Here is a tiny trained network, its code and every weight. The questions are about switching its units off for an input and a target symbol, where a switched-off unit gives its printed mean instead of its output.

import numpy as np


def w(rows, s, z=0):
    codes = np.array(rows[::2]) - 128.0
    scale = np.full(codes.shape[1], s)
    scale[-1] = z or s
    return codes * scale


def norm(h):
    return h / np.sqrt((h * h).mean(-1, keepdims=True) + 1e-5)


def f(y):
    return y / 2 * (1 + np.tanh(0.7978845608 * (y + 0.044715 * y**3)))


def softmax(a):
    e = np.exp(a - a.max(-1, keepdims=True))
    return e / e.sum(-1, keepdims=True)


def log_softmax(a):
    a = a - a.max(-1, keepdims=True)
    return a - np.log(np.exp(a).sum(-1, keepdims=True))


def net(x, mask):
    ids = ['αδεθλπστφω'.index(c) for c in x.split()]
    T = len(ids)
    res = E[ids] + P[:T]
    q, k, v = (norm(res) @ M[0].T for M in (Q, K, V))
    z = softmax(np.where(np.tri(T) > 0, q @ k.T / 4**0.5, -1e9)) @ v
    res = res + np.where(mask[0], z, O[0][:, -1]) @ O[0][:, :-1]
    y = f(norm(res) @ A[0][:, :-1].T + A[0][:, -1])
    res = res + np.where(mask[1:17], y, B[0][:, -1]) @ B[0][:, :-1]
    return log_softmax(norm(res)[-1] @ U[:, :-1].T + U[:, -1])


Q, K, V, O, A, B = {}, {}, {}, {}, {}, {}
E = w([
[126,139,164,148],'α',
[139,129,84,96],'δ',
[127,134,139,130],'ε',
[129,136,5,134],'θ',
[144,127,84,83],'λ',
[132,130,158,125],'π',
[115,162,81,118],'σ',
[136,128,160,119],'τ',
[127,117,174,164],'φ',
[128,116,149,153],'ω',
],0.025)
P = w([
[128,142,156,136],'0',
[115,115,148,137],'1',
[178,80,126,118],'2',
[127,165,152,127],'3',
[106,110,149,133],'4',
[202,86,117,119],'5',
[132,169,158,132],'6',
[88,105,150,124],'7',
[227,101,116,126],'8',
[142,178,161,133],'9',
[59,93,150,112],'10',
[252,116,105,110],'11',
[145,183,155,133],'12',
],0.019)
Q[0] = w([
[208,131,141,139],'H0',
[127,203,117,128],'H0',
[6,164,117,119],'H0',
[172,5,105,146],'H0',
],0.02)
K[0] = w([
[45,104,134,154],'H0',
[127,152,130,143],'H0',
[252,192,159,176],'H0',
[85,73,195,61],'H0',
],0.012)
V[0] = w([
[137,233,186,41],'H0',
[84,181,78,126],'H0',
[68,2,171,88],'H0',
[57,172,54,239],'H0',
],0.0099)
O[0] = w([
[128,216,203,6,221],'H0',
[68,195,102,128,33],'H0',
[63,54,119,88,191],'H0',
[99,157,123,218,2],'H0',
],0.013,0.002)
A[0] = w([
[206,90,97,154,70],'N0',
[85,120,153,128,63],'N1',
[171,187,148,111,130],'N2',
[28,52,133,122,151],'N3',
[157,181,118,153,109],'N4',
[2,126,85,91,227],'N5',
[140,136,158,91,2],'N6',
[197,123,126,150,104],'N7',
[114,86,126,178,193],'N8',
[154,177,94,201,40],'N9',
[133,67,115,88,132],'N10',
[49,113,162,136,134],'N11',
[89,129,201,156,99],'N12',
[52,182,139,106,111],'N13',
[191,103,126,169,94],'N14',
[159,129,106,108,104],'N15',
],0.021,0.0069)
B[0] = w([
[250,187,203,75,174],'N0',
[120,206,149,101,122],'N1',
[111,67,92,174,211],'N2',
[24,115,53,177,219],'N3',
[122,211,68,144,177],'N4',
[51,98,255,215,155],'N5',
[134,55,134,48,141],'N6',
[195,215,32,104,146],'N7',
[136,98,126,53,185],'N8',
[42,172,26,8,171],'N9',
[84,209,162,199,255],'N10',
[48,213,175,142,144],'N11',
[84,114,73,164,179],'N12',
[171,84,224,218,162],'N13',
[193,129,101,111,156],'N14',
[92,165,151,125,147],'N15',
],0.0089,0.0096)
U = w([
[164,41,55,166,112],'α',
[191,176,146,95,129],'δ',
[143,173,175,94,50],'ε',
[143,235,109,200,117],'θ',
[157,113,130,104,252],'λ',
[102,95,124,43,38],'π',
[174,141,157,183,203],'σ',
[92,116,113,11,13],'τ',
[70,173,34,86,239],'φ',
[32,76,83,161,25],'ω',
],0.013,0.002)

Each question gives the input, a string of symbols that net reads in full, and the target symbol t.
The units are the heads (4 rows each of Q, K, V and O) and the neurons (one row each of A and B). Each row of codes is followed by its name. A weight is (code - 128) times the scale printed after its matrix; where a second scale follows, it is the last column's (O, A, B and U).
mask holds one flag per unit, heads first, then neurons. A switched-off unit (its flag False) gives its mean, the last column of its rows in O or B, instead of its output. The means were averaged over made-up inputs and are rounded, as every weight is.
A unit's drop is (log p(t) with every unit on - log p(t) with that unit switched off) / (log p(t) with every unit on - log p(t) with every unit switched off).
The circuit of an input: a set's keep is (log p(t) with only the set's units on - log p(t) with every unit switched off) / (log p(t) with every unit on - log p(t) with every unit switched off). Starting from the 12 units with the biggest drops (on a tie, the unit counted first), units are removed one at a time, each time the one whose removal leaves the highest keep (on an exact tie, the one counted first), for as long as the keep stays at least 0.8.
circuit, biggest first: the units of the circuit, biggest drop first
most important unit: the unit with the biggest drop
top k neurons: the k neurons with the biggest drops, biggest first
drop of u: that unit's drop, to one decimal
input σ α θ, target δ: most important unit	N0
input ω ε ε λ σ π ε δ δ, target θ: circuit, biggest first	N10, H0, N0, N9
input ω λ ω α ε ω θ δ ω ω φ ω ε, target φ: top 2 neurons	N9, N10
input π ε φ, target ω: top 2 neurons	N3, N10
input α ω τ φ ε θ, target ω: circuit, biggest first	H0, N5
input δ α ω δ σ α, target φ: circuit, biggest first	H0, N9
input α ω φ α ε ε α α α, target δ: top 2 neurons	N0, N2
input δ θ α α λ φ σ ε λ, target ω: top 2 neurons	N10, N5
input π σ ω ε π ω δ ω δ λ, target θ: top 2 neurons	N13, N3
input σ φ φ δ τ τ λ π ε φ α π λ, target θ: top 2 neurons	N13, N2
input δ θ ω τ, target φ: circuit, biggest first	H0, N9, N10
input δ λ φ φ ε ω τ α ω, target δ: top 2 neurons	N0, N2
input λ ω π σ δ ω, target θ: top 2 neurons	N10, N0
input θ θ α ω α ω ε α ε, target δ: circuit, biggest first	N0
input φ ω ε ε α δ σ ω ε, target α: top 2 neurons	N3, N0
input φ ω ω α, target σ: circuit, biggest first	N9, N13
input δ π ω α, target σ: top 3 neurons	N13, N2, N9
input α θ δ ω ω δ α ω δ, target α: top 2 neurons	N3, N0
input ε α ω λ ω ω σ ω ω α λ, target ω: drop of H0	0.2
input λ ω ω φ θ ω φ ω σ, target α: drop of H0	1.3
input ε λ φ π ω ω σ ω θ, target α: drop of N9	0.1
input ε α φ θ λ ω, target ε: most important unit	N10
